In the rows, zero is written as 100.
Group, then class:
90 95 100 91 106 115 99 97 100 93 98 86 97 98 102 98 93 108 109 108 100 92 100 100 88 104 97 107 99 100 100 100 98 99 87 101 118 102 90 100 107 114 109 105 91 92 93 89 105 100 106 87 98 95 97 100 98 95 100 97 122 101 109 80 107 106 100 105 78 98 94 100 60 109 116 106 107 100 112 84 98 101 98 102 95 103 101 48 102 108 89 96 107 107 126 97 79 106 109 97 112 103 107 97 82 106 103 92 107 83 94 92 106 105 93 90 112 111 131 101 103 102 94 99 107 104 112 79 93 101 98 90 94 90 150 100 76 104 107 143 108 107 115 => W > [4]
91 99 111 110 89 117 97 99 92 89 102 87 96 102 97 98 100 88 102 105 96 88 93 113 92 99 103 105 97 101 89 107 100 95 83 100 101 104 94 120 109 101 100 97 95 105 98 97 108 103 93 85 96 67 105 105 98 93 106 104 118 98 96 100 114 109 99 120 57 97 85 102 45 99 105 93 104 103 80 94 106 101 80 102 92 100 95 82 110 106 95 83 95 105 105 98 108 103 110 93 103 103 89 94 96 113 104 97 103 84 95 84 102 111 111 82 97 99 167 104 107 101 95 99 100 103 105 48 94 96 94 90 99 93 41 83 66 103 115 162 105 106 103 => W > [4]
82 96 109 101 103 113 93 97 96 90 100 90 96 101 102 98 93 113 106 109 103 92 102 99 112 99 100 108 101 102 97 102 103 103 79 99 114 104 93 97 108 97 99 106 95 105 91 95 100 99 107 84 100 98 91 100 109 91 99 101 117 111 110 84 105 102 98 101 67 102 87 105 40 104 112 104 108 99 111 85 102 100 89 102 104 104 101 53 101 103 91 98 96 102 117 98 74 109 93 99 111 103 125 98 79 97 101 95 106 80 91 80 107 106 103 90 112 111 133 103 105 99 94 98 108 107 108 68 84 96 97 91 96 80 130 89 73 107 106 152 108 114 117 => W > [6]
83 100 103 99 107 110 96 99 98 95 99 87 98 101 103 96 93 105 106 107 99 91 97 102 97 99 99 109 102 100 94 102 103 103 80 99 115 102 91 100 109 103 103 103 88 102 92 94 99 99 108 84 98 95 94 100 105 94 99 98 118 102 111 82 110 106 98 105 75 96 86 100 41 107 117 105 113 100 114 83 99 98 90 101 99 104 99 57 97 105 85 93 95 103 113 96 75 106 108 99 112 104 109 95 78 104 100 98 106 88 88 85 107 107 98 93 109 110 135 103 107 100 94 100 105 109 106 71 88 99 101 87 91 86 125 93 76 102 107 135 106 115 118 => W > [6]
88 90 89 95 120 104 97 98 110 99 97 94 102 101 99 87 89 113 104 111 99 100 102 93 104 106 98 103 95 104 109 95 106 101 76 101 107 104 98 82 101 152 95 96 85 86 97 92 94 100 116 115 92 119 82 95 117 105 97 94 101 63 114 79 95 89 101 93 111 93 105 93 75 100 109 115 102 101 131 86 96 106 110 101 92 105 107 72 97 93 90 84 99 102 167 95 77 102 75 112 111 104 94 104 83 86 102 101 101 96 87 77 106 86 72 108 130 109 61 102 98 97 88 103 106 100 110 117 93 104 99 84 93 77 167 112 95 105 86 57 91 108 109 => T > [12]
86 93 101 104 106 106 98 99 96 89 97 84 95 97 88 99 94 100 101 110 100 92 98 104 82 97 96 102 98 99 93 105 103 103 79 100 112 99 88 106 102 97 102 97 95 110 94 91 106 99 102 92 96 90 92 101 104 94 102 99 121 100 99 96 106 106 102 114 56 108 93 106 55 106 111 99 107 102 101 90 100 102 87 98 99 104 97 65 103 110 86 91 92 102 122 97 84 105 107 96 102 105 140 95 91 97 103 94 100 94 90 90 104 101 116 90 102 105 139 102 106 100 92 100 103 102 109 60 89 100 94 91 94 93 126 90 69 104 101 135 108 110 112 => W > [6]
92 90 96 98 105 118 100 98 98 95 100 79 102 96 99 95 93 98 103 112 96 85 98 101 67 105 101 101 98 101 91 101 104 101 76 101 110 85 91 102 103 128 108 97 88 91 98 89 102 103 104 94 94 87 92 104 97 97 102 98 117 77 103 84 113 108 100 103 66 102 96 97 63 107 112 112 105 105 106 94 98 101 97 98 90 104 99 60 102 107 86 76 101 104 141 95 86 105 116 98 105 103 116 98 83 107 102 91 102 94 89 89 105 97 105 95 112 103 132 101 106 98 96 99 108 104 113 82 93 100 99 82 94 88 137 95 78 106 99 145 106 109 115 => W > [26]
88 97 110 94 105 108 96 104 100 94 93 85 95 98 105 94 97 94 104 103 98 100 99 113 72 101 101 103 94 99 90 96 95 98 85 102 121 111 86 118 101 113 120 98 89 108 95 90 111 100 103 87 99 79 96 104 108 106 99 99 117 90 104 94 107 120 102 115 65 97 95 90 61 107 114 101 103 101 104 85 97 100 91 98 90 98 101 81 101 110 87 90 94 107 123 97 89 105 126 100 101 105 112 98 84 106 103 90 102 98 92 108 103 98 87 86 100 98 137 97 113 97 89 100 107 99 115 63 100 104 103 81 95 107 128 100 75 93 113 103 99 101 112 => T > [18]
85 95 105 102 99 112 102 100 98 84 98 91 100 99 99 103 97 103 102 112 98 90 98 100 94 97 88 102 99 102 91 104 105 98 79 98 108 100 95 104 106 95 97 99 90 106 96 91 105 99 99 93 100 85 94 103 101 95 102 100 119 87 97 97 109 109 101 113 63 104 94 103 52 104 106 99 106 104 97 99 103 104 94 101 102 104 99 81 105 107 91 88 93 99 134 99 88 103 106 95 103 104 122 96 98 95 102 96 101 92 91 80 105 103 112 91 96 103 147 101 107 99 95 100 102 105 108 58 90 97 97 86 100 88 110 84 60 106 104 148 108 108 109 => W > [4]
85 97 98 112 114 103 99 97 101 96 99 86 90 101 98 98 92 106 107 108 94 89 99 103 98 100 99 107 103 106 100 101 106 97 79 99 106 97 92 100 108 104 93 100 92 94 94 97 98 99 101 104 92 103 98 104 95 94 100 96 120 94 112 87 104 90 97 127 80 100 77 112 41 107 113 106 110 99 117 85 99 100 79 105 98 105 98 46 113 104 87 87 106 101 114 98 87 103 97 96 112 105 107 95 93 112 104 100 107 81 92 81 103 106 98 89 111 107 122 108 99 99 91 98 100 107 106 57 86 97 93 97 91 79 98 97 68 107 105 126 104 113 108 => W > [6]
92 92 108 87 103 112 101 107 99 93 91 91 104 94 104 94 96 97 100 107 102 102 97 103 79 102 101 102 89 100 93 96 103 99 80 99 113 111 95 98 100 132 108 93 83 105 99 94 104 100 111 107 93 88 87 99 108 100 100 97 103 71 106 89 108 111 101 97 75 108 105 82 70 97 108 107 102 107 120 90 98 107 98 97 96 101 98 99 94 101 90 93 95 104 145 96 92 103 115 106 103 103 95 102 82 86 99 96 102 105 86 89 105 89 83 98 106 100 89 99 106 96 88 100 108 108 107 96 98 105 103 73 97 98 142 100 76 92 95 90 99 103 118 => T > [12]
88 95 117 92 102 112 99 100 93 82 96 89 91 100 106 105 96 98 102 99 102 95 100 114 74 102 98 101 99 96 84 104 100 100 88 101 125 105 86 118 108 90 120 108 95 116 87 88 121 99 98 61 99 76 92 102 99 89 100 99 119 116 103 103 111 132 100 115 55 104 97 98 67 111 110 89 102 100 92 91 92 104 94 95 99 96 100 69 102 112 87 110 91 104 98 98 89 105 129 93 97 103 138 94 90 85 104 89 106 88 101 93 106 108 113 84 89 106 167 93 116 102 97 99 105 101 108 58 93 99 100 87 99 108 127 85 64 94 114 167 109 105 120 => W > [6]
82 102 115 101 89 98 93 102 92 88 100 101 90 102 103 94 98 103 104 100 102 92 102 115 118 95 103 108 91 99 90 104 100 99 88 95 106 115 95 105 110 102 102 102 97 114 91 104 99 99 103 79 98 80 99 101 118 89 103 100 112 113 103 86 113 107 96 104 71 105 89 85 48 98 106 95 117 99 105 79 99 98 89 106 108 103 93 62 103 98 97 106 96 105 87 98 106 103 107 102 112 100 61 95 92 77 104 105 107 82 91 78 102 115 108 91 95 107 156 95 107 97 93 103 104 111 100 62 89 97 94 83 99 95 71 94 70 94 113 133 108 107 105 => P > [17]
90 101 100 106 99 108 105 108 95 94 102 82 95 97 100 101 101 96 103 108 95 90 97 98 88 95 97 100 103 99 92 104 101 106 88 99 107 99 96 112 106 81 104 97 100 97 100 93 96 99 97 105 95 80 102 106 101 97 106 102 118 101 90 100 108 98 99 114 69 112 87 106 62 101 103 96 108 103 80 98 101 101 83 104 100 101 99 87 107 108 101 96 101 103 108 99 95 102 118 97 98 103 117 96 104 109 102 96 95 94 92 92 103 105 131 81 92 96 138 105 102 101 96 95 96 111 108 62 96 98 96 101 98 100 79 93 75 101 109 131 118 98 106 => W > [6]
82 108 98 117 78 91 97 88 95 95 108 89 95 106 96 90 94 86 110 106 91 78 87 114 99 103 108 103 107 104 93 102 100 99 84 104 93 89 102 113 111 96 98 94 97 95 99 93 97 103 94 98 89 70 118 102 95 96 103 104 125 92 94 92 124 90 99 117 76 83 74 111 53 103 108 100 112 102 85 98 109 95 94 111 90 108 90 61 114 103 88 55 100 99 111 100 106 99 108 92 113 103 59 94 99 119 101 105 104 92 89 87 100 113 124 95 104 104 167 107 99 99 101 99 100 107 101 52 89 92 88 94 90 88 65 97 69 113 106 157 108 114 88 => W > [26]
84 101 109 100 100 105 94 97 93 90 100 101 92 105 105 100 97 114 101 104 100 94 103 101 117 96 99 104 101 101 91 102 104 105 88 92 103 113 97 93 108 95 106 109 99 108 91 103 97 97 104 79 105 94 91 100 108 88 102 99 111 113 104 83 109 101 97 94 81 109 94 91 62 99 105 98 106 102 108 81 97 101 97 102 108 102 97 51 98 100 97 111 96 101 87 99 93 104 100 101 110 102 87 97 93 75 106 101 106 80 95 74 104 112 112 95 97 111 141 95 108 100 97 100 104 110 104 88 89 98 96 87 102 91 105 93 89 96 107 146 107 113 116 => P > [17]
